Below are the code and all the weights of a small trained network. Each question names an input and a class and asks about switching units off, where a switched-off unit gives its printed mean instead of its output.

import numpy as np


def w(rows, s, z=0):
    codes = np.array(rows[::2]) - 128.0
    scale = np.full(codes.shape[1], s)
    scale[-1] = z or s
    return codes * scale


def f(y):
    return y / 2 * (1 + np.tanh(0.7978845608 * (y + 0.044715 * y**3)))


def log_softmax(a):
    a = a - a.max(-1, keepdims=True)
    return a - np.log(np.exp(a).sum(-1, keepdims=True))


def net(x, mask):
    res = np.array(x, float).reshape(1, 4) / 4 @ E
    y = f(res @ A[0][:, :-1].T + A[0][:, -1])
    res = res + np.where(mask, y, B[0][:, -1]) @ B[0][:, :-1]
    return log_softmax(res[-1] @ U[:, :-1].T + U[:, -1])


A, B = {}, {}
E = w([
[119,169,129,156,39,115,69],'x0',
[93,79,190,174,154,91,181],'x1',
[139,57,112,170,128,228,73],'x2',
[2,68,77,98,106,123,136],'x3',
],0.011)
A[0] = w([
[255,150,113,171,133,176,58,178],'neuron 0',
[79,51,88,137,169,204,138,181],'neuron 1',
[88,117,126,152,189,135,123,245],'neuron 2',
[200,151,197,77,180,102,179,183],'neuron 3',
[69,94,132,79,173,74,173,113],'neuron 4',
[121,139,218,207,86,104,128,152],'neuron 5',
[119,78,160,199,81,124,123,124],'neuron 6',
[65,72,148,94,165,146,122,177],'neuron 7',
[214,130,121,139,130,168,68,198],'neuron 8',
[30,146,2,63,111,82,113,207],'neuron 9',
[51,45,129,131,164,153,162,255],'neuron 10',
[146,174,172,74,177,105,166,245],'neuron 11',
],0.0097,0.0034)
B[0] = w([
[246,254,151,226,130,85,186,237],'neuron 0',
[182,82,152,164,84,183,199,219],'neuron 1',
[150,93,165,156,129,182,124,177],'neuron 2',
[149,159,189,109,211,91,144,217],'neuron 3',
[160,155,167,227,107,127,126,210],'neuron 4',
[79,119,164,39,201,32,192,184],'neuron 5',
[112,78,197,110,158,124,115,163],'neuron 6',
[133,126,115,175,90,171,165,193],'neuron 7',
[155,208,131,205,106,92,184,205],'neuron 8',
[135,183,28,121,22,158,117,245],'neuron 9',
[181,106,156,189,80,193,150,238],'neuron 10',
[169,160,172,129,182,43,214,205],'neuron 11',
],0.0084,0.011)
U = w([
[128,35,165,124,131,173,132,107],'0',
[150,138,157,135,181,108,143,135],'1',
[153,134,105,160,46,156,151,203],'2',
[76,122,133,7,167,108,160,138],'3',
[64,143,76,47,71,155,6,105],'4',
[114,120,98,84,139,122,87,3],'5',
],0.012,0.003)

Each question gives the input, the list of numbers given to net, and the class t.
The units are the neurons (one row each of A and B). Each row of codes is followed by its name. A weight is (code - 128) times the scale printed after its matrix; where a second scale follows, it is the last column's (A, B and U).
mask holds one flag per neuron, in row order. A switched-off neuron (its flag False) gives its mean, the last column of its row in B, instead of its output. The means were averaged over made-up inputs and are rounded, as every weight is.
A unit's drop is (log p(t) with every unit on - log p(t) with that unit switched off) / (log p(t) with every unit on - log p(t) with every unit switched off).
The circuit of an input: a set's keep is (log p(t) with only the set's units on - log p(t) with every unit switched off) / (log p(t) with every unit on - log p(t) with every unit switched off). Starting from all 12 units, units are removed one at a time, each time the one whose removal leaves the highest keep (on an exact tie, the one counted first), for as long as the keep stays at least 0.8.
units of the circuit, in order: the units of the circuit, biggest drop first
most important unit: the unit with the biggest drop
k most important neurons: the k neurons with the biggest drops, biggest first
drop of u: that unit's drop, to one decimal
input [-3,5,1,-1], class 0: units of the circuit, in order => neuron 0; neuron 8
input [-7,1,5,0], class 0: most important unit => neuron 9
input [2,8,-4,-6], class 3: units of the circuit, in order => neuron 5; neuron 0; neuron 10
input [-8,3,7,8], class 2: 2 most important neurons => neuron 7; neuron 10
input [6,2,2,1], class 0: 3 most important neurons => neuron 9; neuron 0; neuron 6
input [0,-1,-2,0], class 3: units of the circuit, in order => neuron 0; neuron 10; neuron 4
input [-3,1,3,2], class 0: 3 most important neurons => neuron 0; neuron 9; neuron 8
input [-4,3,5,2], class 0: 2 most important neurons => neuron 9; neuron 0
input [-6,5,2,4], class 0: 4 most important neurons => neuron 0; neuron 9; neuron 8; neuron 2
input [-8,1,-4,3], class 2: 2 most important neurons => neuron 10; neuron 5
input [-5,5,-6,4], class 2: 2 most important neurons => neuron 10; neuron 9
input [-6,7,-2,4], class 2: drop of neuron 2 => -0.1
input [3,3,-3,-3], class 3: drop of neuron 0 => 0.2
input [-1,1,1,-5], class 1: drop of neuron 8 => 0.0
input [-4,1,7,3], class 0: units of the circuit, in order => neuron 0
input [-6,-1,7,2], class 0: 2 most important neurons => neuron 9; neuron 0
